Below is a small trained network, with its code and all its weights. Each question gives an input and a class and asks what happens when units are switched off, that is, made to give their printed mean instead of their output.

import numpy as np


def w(rows, s, z=0):
    codes = np.array(rows[::2]) - 128.0
    scale = np.full(codes.shape[1], s)
    scale[-1] = z or s
    return codes * scale


def norm(h):
    return h / np.sqrt((h * h).mean(-1, keepdims=True) + 1e-5)


def f(y):
    return np.maximum(y, 0)


def log_softmax(a):
    a = a - a.max(-1, keepdims=True)
    return a - np.log(np.exp(a).sum(-1, keepdims=True))


def net(x, mask):
    res = np.array(x, float).reshape(1, 6) / 4 @ E
    u = 0
    for l in range(4):
        y = f(norm(res) @ A[l][:, :-1].T + A[l][:, -1])
        res = res + np.where(mask[u : u + 6], y, B[l][:, -1]) @ B[l][:, :-1]
        u += 6
    return log_softmax(norm(res)[-1] @ U[:, :-1].T + U[:, -1])


A, B = {}, {}
E = w([
[19,228,150,156,110,249,81],'x0',
[122,126,127,126,125,129,132],'x1',
[106,124,116,118,112,139,148],'x2',
[210,54,159,136,58,254,110],'x3',
[158,50,84,54,219,190,64],'x4',
[130,132,105,144,115,139,144],'x5',
],0.007)
A[0] = w([
[119,174,98,101,217,76,195,225],'L0N1',
[29,161,134,156,201,141,137,98],'L0N2',
[184,147,104,65,121,95,133,17],'L0N3',
[103,55,30,85,229,179,55,205],'L0N4',
[114,77,71,131,168,45,123,7],'L0N5',
[173,2,147,148,74,79,144,157],'L0N6',
],0.0085,0.0019)
B[0] = w([
[78,73,88,157,54,143,42,206],'L0N1',
[143,154,144,183,162,85,142,181],'L0N2',
[116,163,175,156,85,203,124,157],'L0N3',
[104,87,77,165,195,125,155,254],'L0N4',
[115,63,90,2,122,86,120,185],'L0N5',
[175,195,108,84,130,100,144,225],'L0N6',
],0.0093,0.0086)
A[1] = w([
[109,152,157,204,77,201,40,160],'L1N1',
[129,124,216,247,60,115,150,107],'L1N2',
[129,244,114,96,78,14,155,216],'L1N3',
[169,194,182,42,52,189,109,2],'L1N4',
[92,138,67,85,139,64,2,198],'L1N5',
[98,187,73,99,125,102,62,254],'L1N6',
],0.0066,0.0016)
B[1] = w([
[27,140,138,63,121,169,101,202],'L1N1',
[141,192,128,101,156,109,74,204],'L1N2',
[136,44,191,186,117,158,113,255],'L1N3',
[119,194,251,135,78,114,105,179],'L1N4',
[105,172,101,114,105,105,94,235],'L1N5',
[118,137,104,180,172,127,158,199],'L1N6',
],0.011,0.0058)
A[2] = w([
[68,175,51,64,181,154,90,255],'L2N1',
[134,122,169,122,17,35,189,98],'L2N2',
[38,45,135,145,168,254,148,149],'L2N3',
[41,220,115,171,149,131,200,129],'L2N4',
[193,175,242,107,71,165,158,177],'L2N5',
[249,22,143,146,228,166,252,3],'L2N6',
],0.0073,0.0015)
B[2] = w([
[227,84,152,141,70,99,212,254],'L2N1',
[200,66,158,235,117,174,65,210],'L2N2',
[147,65,113,220,57,80,57,227],'L2N3',
[108,155,160,82,216,78,169,197],'L2N4',
[130,131,86,117,148,147,254,232],'L2N5',
[22,162,199,18,81,176,141,212],'L2N6',
],0.0095,0.0063)
A[3] = w([
[88,88,80,119,186,98,172,66],'L3N1',
[130,101,122,7,185,193,133,65],'L3N2',
[87,168,158,138,68,142,146,88],'L3N3',
[129,101,138,168,107,129,50,4],'L3N4',
[130,113,125,131,94,72,131,191],'L3N5',
[93,148,14,140,215,100,152,86],'L3N6',
],0.012,0.0021)
B[3] = w([
[159,183,145,110,147,102,192,239],'L3N1',
[1,131,33,145,105,164,154,211],'L3N2',
[197,145,53,45,129,118,20,227],'L3N3',
[64,38,76,249,114,164,27,212],'L3N4',
[149,140,144,59,67,218,131,232],'L3N5',
[252,163,195,128,213,144,161,253],'L3N6',
],0.0076,0.0055)
U = w([
[90,23,110,226,42,154,58,253],'0',
[198,52,55,43,142,62,181,125],'1',
[254,126,249,129,53,215,212,45],'2',
[12,92,80,22,70,220,200,96],'3',
[40,202,195,193,169,61,71,100],'4',
[175,150,163,204,252,110,223,124],'5',
[88,236,199,33,59,227,88,95],'6',
],0.015,0.0045)

Each question gives the input, the list of numbers given to net, and the class t.
The units are the neurons (one row each of A and B). Each row of codes is followed by its name. A weight is (code - 128) times the scale printed after its matrix; where a second scale follows, it is the last column's (A, B and U).
mask holds one flag per neuron, layer by layer. A switched-off neuron (its flag False) gives its mean, the last column of its row in B, instead of its output. The means were averaged over made-up inputs and are rounded, as every weight is.
A unit's drop is (log p(t) with every unit on - log p(t) with that unit switched off) / (log p(t) with every unit on - log p(t) with every unit switched off).
The circuit of an input: a set's keep is (log p(t) with only the set's units on - log p(t) with every unit switched off) / (log p(t) with every unit on - log p(t) with every unit switched off). Starting from the 12 units with the biggest drops (on a tie, the unit counted first), units are removed one at a time, each time the one whose removal leaves the highest keep (on an exact tie, the one counted first), for as long as the keep stays at least 0.8.
units of the circuit, in order: the units of the circuit, biggest drop first
most important unit: the unit with the biggest drop
top k neurons: the k neurons with the biggest drops, biggest first
k most important neurons of layer l: the k neurons of layer l with the biggest drops, biggest first
input [1,-8,1,7,-6,-2], class 6: units of the circuit, in order -> L1N1; L1N2
input [1,0,-3,0,8,-6], class 5: most important unit -> L0N4
input [-8,8,-3,7,1,-3], class 3: units of the circuit, in order -> L2N6; L3N2
input [-2,-7,-2,2,8,-8], class 3: units of the circuit, in order -> L3N2; L0N1
input [2,-1,-8,0,1,2], class 5: top 2 neurons -> L1N3; L0N1
input [3,2,0,1,-5,5], class 6: top 2 neurons -> L1N2; L0N4
input [1,0,-3,-6,2,-7], class 5: 2 most important neurons of layer 2 -> L2N3; L2N6
input [2,-8,7,-6,4,-8], class 5: top 2 neurons -> L3N6; L0N2
input [-7,4,-8,4,7,3], class 3: units of the circuit, in order -> L2N6; L3N2
input [8,7,7,0,0,0], class 4: 2 most important neurons of layer 0 -> L0N2; L0N4
input [1,-7,-2,-7,1,-7], class 5: top 3 neurons -> L1N6; L3N6; L0N2
input [-7,3,3,4,5,-6], class 3: top 2 neurons -> L2N6; L3N2
input [8,-4,8,-4,0,-7], class 4: top 2 neurons -> L0N4; L2N5
input [5,-5,-5,2,-7,7], class 6: most important unit -> L0N4
input [1,3,-2,2,-2,-6], class 6: top 2 neurons -> L0N4; L0N6
input [-7,-4,-6,3,-1,-2], class 2: top 2 neurons -> L0N4; L0N6
input [7,6,3,-3,-3,2], class 4: top 2 neurons -> L0N4; L2N4
input [-1,-4,7,5,6,2], class 3: top 3 neurons -> L2N6; L0N1; L1N3
input [8,8,8,-8,1,-1], class 5: 2 most important neurons of layer 1 -> L1N6; L1N4
input [-6,0,1,0,-3,3], class 0: units of the circuit, in order -> L2N2
